Here is a tiny trained network, its code and every weight. The questions are about switching its units off for an input and a class, where a switched-off unit gives its printed mean instead of its output.

import numpy as np


def w(rows, s, z=0):
    codes = np.array(rows[::2]) - 128.0
    scale = np.full(codes.shape[1], s)
    scale[-1] = z or s
    return codes * scale


def norm(h):
    return h / np.sqrt((h * h).mean(-1, keepdims=True) + 1e-5)


def f(y):
    return np.maximum(y, 0)


def log_softmax(a):
    a = a - a.max(-1, keepdims=True)
    return a - np.log(np.exp(a).sum(-1, keepdims=True))


def net(x, mask):
    res = np.array(x, float).reshape(1, 7) / 4 @ E
    u = 0
    for l in range(3):
        y = f(norm(res) @ A[l][:, :-1].T + A[l][:, -1])
        res = res + np.where(mask[u : u + 3], y, B[l][:, -1]) @ B[l][:, :-1]
        u += 3
    return log_softmax(norm(res)[-1] @ U[:, :-1].T + U[:, -1])


A, B = {}, {}
E = w([
[120,163,176,155,4,108,96,114,123,202,111],'x0',
[137,137,154,110,127,112,135,113,134,97,139],'x1',
[141,181,100,135,115,186,155,45,131,128,170],'x2',
[157,163,62,156,151,93,97,107,209,110,185],'x3',
[137,136,137,115,125,131,126,145,121,140,155],'x4',
[127,120,115,136,125,122,131,131,118,113,132],'x5',
[134,128,134,124,133,114,134,112,130,132,122],'x6',
],0.013)
A[0] = w([
[127,208,126,171,2,117,116,104,169,144,130,132],'L0N1',
[108,97,151,89,155,198,214,139,69,114,111,143],'L0N2',
[154,129,112,120,175,124,125,150,185,104,130,4],'L0N3',
],0.0084,0.0014)
B[0] = w([
[210,35,206,107,156,183,137,71,77,151,143,254],'L0N1',
[169,87,185,160,45,117,11,9,150,170,198,243],'L0N2',
[77,142,130,155,108,101,152,142,158,157,66,192],'L0N3',
],0.012,0.0075)
A[1] = w([
[171,212,70,121,175,247,255,86,141,95,158,5],'L1N1',
[121,71,115,154,163,165,221,85,113,128,161,16],'L1N2',
[54,145,218,94,9,158,196,165,3,156,47,93],'L1N3',
],0.0066,0.0034)
B[1] = w([
[73,194,162,165,76,91,142,216,145,114,164,186],'L1N1',
[172,148,115,196,114,83,118,142,89,138,219,167],'L1N2',
[8,191,116,162,164,53,159,238,145,105,71,254],'L1N3',
],0.015,0.0047)
A[2] = w([
[162,62,86,70,149,50,88,237,216,90,90,1],'L2N1',
[161,13,247,161,144,86,77,141,82,139,153,232],'L2N2',
[57,165,103,3,247,96,191,215,151,104,116,241],'L2N3',
],0.007,0.0025)
B[2] = w([
[212,16,224,81,125,185,5,7,50,152,130,173],'L2N1',
[110,122,127,117,142,129,175,231,69,132,85,252],'L2N2',
[132,254,29,103,102,183,214,53,138,127,126,175],'L2N3',
],0.0095,0.014)
U = w([
[67,82,165,120,130,141,126,147,92,156,89,58],'0',
[134,104,114,114,136,206,130,10,127,145,193,84],'1',
[22,211,98,175,121,43,218,203,187,113,118,252],'2',
],0.013,0.0013)

Each question gives the input, the list of numbers given to net, and the class t.
The units are the neurons (one row each of A and B). Each row of codes is followed by its name. A weight is (code - 128) times the scale printed after its matrix; where a second scale follows, it is the last column's (A, B and U).
mask holds one flag per neuron, layer by layer. A switched-off neuron (its flag False) gives its mean, the last column of its row in B, instead of its output. The means were averaged over made-up inputs and are rounded, as every weight is.
A unit's drop is (log p(t) with every unit on - log p(t) with that unit switched off) / (log p(t) with every unit on - log p(t) with every unit switched off).
The circuit of an input: a set's keep is (log p(t) with only the set's units on - log p(t) with every unit switched off) / (log p(t) with every unit on - log p(t) with every unit switched off). Starting from all 9 units, units are removed one at a time, each time the one whose removal leaves the highest keep (on an exact tie, the one counted first), for as long as the keep stays at least 0.8.
circuit, biggest first: the units of the circuit, biggest drop first
most important unit: the unit with the biggest drop
k most important neurons: the k neurons with the biggest drops, biggest first
k most important neurons of layer l: the k neurons of layer l with the biggest drops, biggest first
drop when u is switched off: that unit's drop, to one decimal
input [-7,-5,-3,6,5,-6,-5], class 1: most important unit : L2N1
input [-5,-7,3,-5,-1,-1,5], class 1: 2 most important neurons : (L0N2 L1N3)
input [3,-7,8,-1,6,6,1], class 0: 2 most important neurons of layer 1 : (L1N1 L1N3)
input [7,-5,8,-2,-8,7,-8], class 0: 2 most important neurons : (L0N1 L1N3)
input [0,-2,1,-2,-8,2,3], class 1: 4 most important neurons : (L0N2 L1N3 L1N1 L0N3)
input [4,7,0,8,1,-7,-2], class 0: circuit, biggest first : (L0N1 L2N2 L0N2)
input [6,7,-2,-7,-4,-6,-7], class 2: 2 most important neurons : (L1N3 L2N1)
input [-4,-5,0,2,-8,7,-8], class 1: 2 most important neurons : (L0N1 L2N2)
input [0,0,-6,5,-5,-8,-1], class 1: circuit, biggest first : (L2N1 L0N2 L2N3)
input [-7,8,1,4,6,-4,2], class 2: 2 most important neurons : (L0N2 L1N1)
input [-1,-3,1,-5,-6,-2,4], class 1: 4 most important neurons : (L0N2 L1N3 L0N3 L1N1)
input [1,2,-3,-6,1,-3,-4], class 2: 2 most important neurons : (L1N3 L0N1)
input [1,7,0,6,4,-8,0], class 0: 3 most important neurons : (L0N1 L2N3 L0N2)
input [-5,8,3,6,0,-8,-6], class 2: most important neuron : (L1N1)
input [8,-3,-5,-3,0,5,5], class 2: 2 most important neurons : (L1N3 L0N2)
input [5,3,-4,-1,1,-3,-2], class 2: 3 most important neurons : (L1N3 L0N2 L2N3)
input [2,4,-2,-2,-7,1,-3], class 2: drop when L1N3 is switched off : 0.3
input [4,-2,-8,-4,5,3,6], class 2: drop when L1N3 is switched off : 0.7
input [-3,-4,3,-2,-8,1,-1], class 1: drop when L0N2 is switched off : 0.3
input [-7,-2,-4,7,7,-7,-8], class 1: circuit, biggest first : (L2N1)
